Below are the code and all the weights of a small trained network. Each question names an input and a class and asks about switching units off, where a switched-off unit gives its printed mean instead of its output.

import numpy as np


def w(rows, s, z=0):
    codes = np.array(rows[::2]) - 128.0
    scale = np.full(codes.shape[1], s)
    scale[-1] = z or s
    return codes * scale


def f(y):
    return np.maximum(y, 0)


def log_softmax(a):
    a = a - a.max(-1, keepdims=True)
    return a - np.log(np.exp(a).sum(-1, keepdims=True))


def net(x, mask):
    res = np.array(x, float).reshape(1, 6) / 4 @ E
    y = f(res @ A[0][:, :-1].T + A[0][:, -1])
    res = res + np.where(mask, y, B[0][:, -1]) @ B[0][:, :-1]
    return log_softmax(res[-1] @ U[:, :-1].T + U[:, -1])


A, B = {}, {}
E = w([
[151,186,48,102,94,54,109],'x0',
[125,128,134,124,131,121,133],'x1',
[169,217,157,211,119,129,213],'x2',
[136,136,114,132,119,153,114],'x3',
[117,116,144,167,93,117,101],'x4',
[2,127,79,161,117,142,176],'x5',
],0.017)
A[0] = w([
[191,108,187,99,63,135,198,143],'n0',
[181,104,173,141,152,144,111,165],'n1',
[120,96,29,89,119,79,69,136],'n2',
[103,109,144,156,122,128,135,140],'n3',
[212,35,140,63,151,106,19,254],'n4',
[176,169,101,130,93,83,156,101],'n5',
[75,91,135,116,139,171,127,143],'n6',
[96,132,64,138,80,102,143,111],'n7',
[158,152,115,104,99,75,157,133],'n8',
[110,103,152,137,115,178,121,176],'n9',
[138,112,84,103,85,94,82,152],'n10',
[78,58,152,96,131,183,135,195],'n11',
[176,186,120,127,115,79,112,111],'n12',
[154,106,142,124,134,196,170,194],'n13',
[151,104,154,139,115,165,165,168],'n14',
[158,125,202,178,144,128,195,177],'n15',
[239,226,115,127,67,49,130,110],'n16',
[92,164,28,85,74,71,99,136],'n17',
[62,203,103,195,111,157,218,13],'n18',
[166,80,146,79,149,132,100,184],'n19',
[162,134,209,102,132,136,92,160],'n20',
[6,86,79,102,134,139,111,155],'n21',
[187,140,211,166,163,165,143,184],'n22',
[45,74,154,119,163,208,141,197],'n23',
[219,199,223,162,154,132,155,159],'n24',
[131,183,156,187,131,143,194,161],'n25',
[123,146,89,148,92,148,222,92],'n26',
[142,166,54,113,94,44,119,140],'n27',
],0.012,0.007)
B[0] = w([
[111,137,85,168,116,194,120,177],'n0',
[102,172,123,168,138,147,108,180],'n1',
[93,133,117,78,179,85,142,199],'n2',
[124,128,136,95,114,148,142,152],'n3',
[164,196,234,86,91,84,143,255],'n4',
[172,120,100,112,97,81,133,174],'n5',
[144,73,93,80,64,143,172,173],'n6',
[129,128,98,85,181,82,133,166],'n7',
[169,112,114,123,127,88,102,166],'n8',
[142,125,141,137,80,148,162,168],'n9',
[125,110,160,113,178,104,134,175],'n10',
[150,76,113,134,75,155,189,197],'n11',
[231,75,79,133,81,88,120,176],'n12',
[108,139,140,186,105,150,133,176],'n13',
[89,152,137,163,117,165,125,167],'n14',
[116,150,122,158,115,163,112,207],'n15',
[204,76,47,108,86,69,112,225],'n16',
[110,124,103,65,218,104,135,199],'n17',
[159,226,255,56,123,40,139,204],'n18',
[123,178,177,142,86,123,146,188],'n19',
[92,178,144,160,152,148,132,183],'n20',
[124,69,69,103,136,116,178,210],'n21',
[94,130,104,176,100,196,122,210],'n22',
[161,78,132,112,51,133,177,212],'n23',
[157,133,94,179,119,183,107,233],'n24',
[150,172,134,129,115,156,107,208],'n25',
[135,120,156,121,107,91,120,176],'n26',
[142,88,142,44,173,52,79,194],'n27',
],0.011,0.026)
U = w([
[100,178,248,134,67,154,201,237],'0',
[166,36,24,125,54,125,172,158],'1',
[148,191,178,82,158,60,98,172],'2',
[19,72,55,85,219,113,167,5],'3',
[95,163,79,201,118,217,95,31],'4',
],0.011,0.0027)

Each question gives the input, the list of numbers given to net, and the class t.
The units are the neurons (one row each of A and B). Each row of codes is followed by its name. A weight is (code - 128) times the scale printed after its matrix; where a second scale follows, it is the last column's (A, B and U).
mask holds one flag per neuron, in row order. A switched-off neuron (its flag False) gives its mean, the last column of its row in B, instead of its output. The means were averaged over made-up inputs and are rounded, as every weight is.
A unit's drop is (log p(t) with every unit on - log p(t) with that unit switched off) / (log p(t) with every unit on - log p(t) with every unit switched off).
The circuit of an input: a set's keep is (log p(t) with only the set's units on - log p(t) with every unit switched off) / (log p(t) with every unit on - log p(t) with every unit switched off). Starting from the 12 units with the biggest drops (on a tie, the unit counted first), units are removed one at a time, each time the one whose removal leaves the highest keep (on an exact tie, the one counted first), for as long as the keep stays at least 0.8.
units of the circuit, in order: the units of the circuit, biggest drop first
unit that matters most: the unit with the biggest drop
top k neurons: the k neurons with the biggest drops, biggest first
drop when u is switched off: that unit's drop, to one decimal
input [1,8,5,7,2,-5], class 1: unit that matters most : n16
input [8,-3,0,-7,5,4], class 3: units of the circuit, in order : (n4; n17)
input [-2,8,-8,0,-7,0], class 0: top 3 neurons : (n4; n16; n19)
input [-1,6,0,-3,2,0], class 0: top 4 neurons : (n16; n24; n21; n12)
input [0,-6,0,-8,-4,-2], class 0: top 2 neurons : (n27; n17)
input [0,4,1,1,6,-7], class 4: top 2 neurons : (n18; n24)
input [-2,-2,1,7,-5,8], class 0: top 3 neurons : (n18; n16; n12)
input [5,5,0,5,6,1], class 3: top 2 neurons : (n4; n18)
input [2,-1,5,-8,5,0], class 1: top 2 neurons : (n4; n16)
input [1,-1,7,-8,7,-5], class 1: top 3 neurons : (n16; n12; n5)
input [-7,0,1,6,1,-4], class 4: top 2 neurons : (n18; n22)
input [1,4,0,-2,-5,2], class 3: top 2 neurons : (n4; n16)
input [-4,-8,3,1,-2,0], class 4: drop when n4 is switched off : 0.5
input [0,1,-2,6,-4,-1], class 0: drop when n27 is switched off : 0.2
input [2,3,3,-4,6,1], class 2: units of the circuit, in order : (n23)
input [-4,5,-2,-3,-6,-7], class 0: drop when n4 is switched off : 0.3
